<29>: 0.41  6.03  0.85  -0.13  -2.44  8.43  0.43  -0.05  -0.37  -0.35  -0.45
<46>: -0.11  6.03  0.85  -2.44  8.43  -0.13  0.81  -0.15  0.24  0.20  0.22
<120>: -0.02  -5.54  -0.37  2.67  -7.49  0.02  -1.01  0.12  -0.10  -0.14  -0.12
<111>: 0.41  -0.57  -0.75  0.33  -0.76  0.47  0.43  -0.05  -0.48  -0.11  -0.34
next: 6.03  0.85  -2.44  8.43  -0.13 -> 0.81  -0.15
asked: 0.41  -0.57  -0.75  0.33  -0.76  0.47  0.43  -0.05  -0.48  -0.11  -0.34 -> <111>
next: -0.05  -0.37 -> -0.35  -0.45

<77>: -0.36  3.45  0.39  1.49  -3.29  7.42
<41>: 2.85  5.93  -0.36  3.48  -0.23  7.17
<52>: -4.68  -7.73  -0.37  4.11  3.92  -0.25
next: 2.85  5.93 -> -0.36  3.48
next: -0.36  3.45 -> 0.39  1.49
next: -0.36  3.48 -> -0.23  7.17
next: -0.37  4.11 -> 3.92  -0.25
next: -4.68  -7.73 -> -0.37  4.11

<87>: 4.70  3.02  -6.70  0.72  -3.51  -4.36  -2.98  -0.24  -0.54
<138>: 0.26  -1.75  -3.67  1.14  2.06  -5.79  5.80  -5.61  -3.19
<110>: -1.75  0.26  -3.67  1.00  -0.55  5.64  -4.09  6.24  3.30
<64>: 0.26  -1.75  -3.67  1.14  2.06  1.06  -4.20  -0.84  -0.31
next: 3.02  -6.70  0.72  -3.51  -4.36 -> -2.98  -0.24
asked: 0.26  -1.75  -3.67  1.14  2.06  -5.79  5.80  -5.61  -3.19 -> <138>

<91>: -3.84  -2.30  2.47  -6.00  6.67  -5.59  1.25  -3.62  -3.84  -2.31  -2.29  -8.00  -4.16  -5.74
<72>: 0.88  6.85  -4.48  5.26  -6.94  6.88  -6.25  2.81  1.30  3.99  5.43  -3.98  -2.11  7.54
<50>: 1.74  0.64  2.47  -6.00  6.67  -5.59  1.25  -3.62  -3.84  -2.31  -2.29  -8.00  -4.16  -5.74
asked: 1.74  0.64  2.47  -6.00  6.67  -5.59  1.25  -3.62  -3.84  -2.31  -2.29  -8.00  -4.16  -5.74 -> <50>
asked: -3.84  -2.30  2.47  -6.00  6.67  -5.59  1.25  -3.62  -3.84  -2.31  -2.29  -8.00  -4.16  -5.74 -> <91>
next: 6.85  -4.48  5.26  -6.94  6.88  -6.25 -> 2.81  1.30

<136>: 4.19  3.23  0.93  -1.03  2.70  -8.58  2.28
<107>: -2.13  -1.72  0.70  -0.16  2.43  2.26  0.32
<25>: 2.17  2.88  -1.28  -1.05  -2.50  -3.82  -0.48
<13>: 3.23  -1.03  0.93  4.19  -4.29  1.47  -1.49
<93>: 3.23  -1.03  -0.91  1.13  -5.41  -3.68  -0.97
asked: 3.23  -1.03  0.93  4.19  -4.29  1.47  -1.49 -> <13>
next: 4.19  3.23  0.93 -> -1.03  2.70
next: -1.72  0.70  -0.16  2.43 -> 2.26  0.32
next: 3.23  0.93 -> -1.03  2.70
next: 0.93  -1.03 -> 2.70  -8.58
next: 3.23  -1.03  0.93  4.19 -> -4.29  1.47

<116>: -0.86  -0.90  4.29  -0.33  0.59  0.31  2.93  -2.06  1.73  -0.52  3.07  0.05  1.04  2.09  -0.30  -0.69  2.88  -0.75  1.63  -1.72  -0.68  -0.56  -0.19  -0.63
<124>: -1.99  2.87  5.75  2.18  -0.78  2.38  0.36  1.35  -3.01  0.45  1.43  -2.26  -0.53  4.10  -6.68  -1.56  1.90  -3.50  0.26  0.17  0.00  -5.69  1.17  -2.12
<126>: -3.01  0.42  5.17  -2.74  0.31  2.93  -2.06  0.59  1.01  -0.15  4.45  0.66  0.81  -1.74  1.02  0.32  0.06  -0.07  0.72  -1.89  0.78  -2.93  2.12  -2.42
next: 1.04  2.09  -0.30  -0.69 -> 2.88  -0.75
next: 0.59  0.31  2.93  -2.06 -> 1.73  -0.52
next: -3.01  0.45 -> 1.43  -2.26
next: -3.01  0.45  1.43  -2.26  -0.53 -> 4.10  -6.68
next: -2.06  0.59  1.01  -0.15  4.45  0.66  0.81  -1.74  1.02  0.32  0.06  -0.07 -> 0.72  -1.89
next: 2.09  -0.30  -0.69  2.88  -0.75  1.63 -> -1.72  -0.68

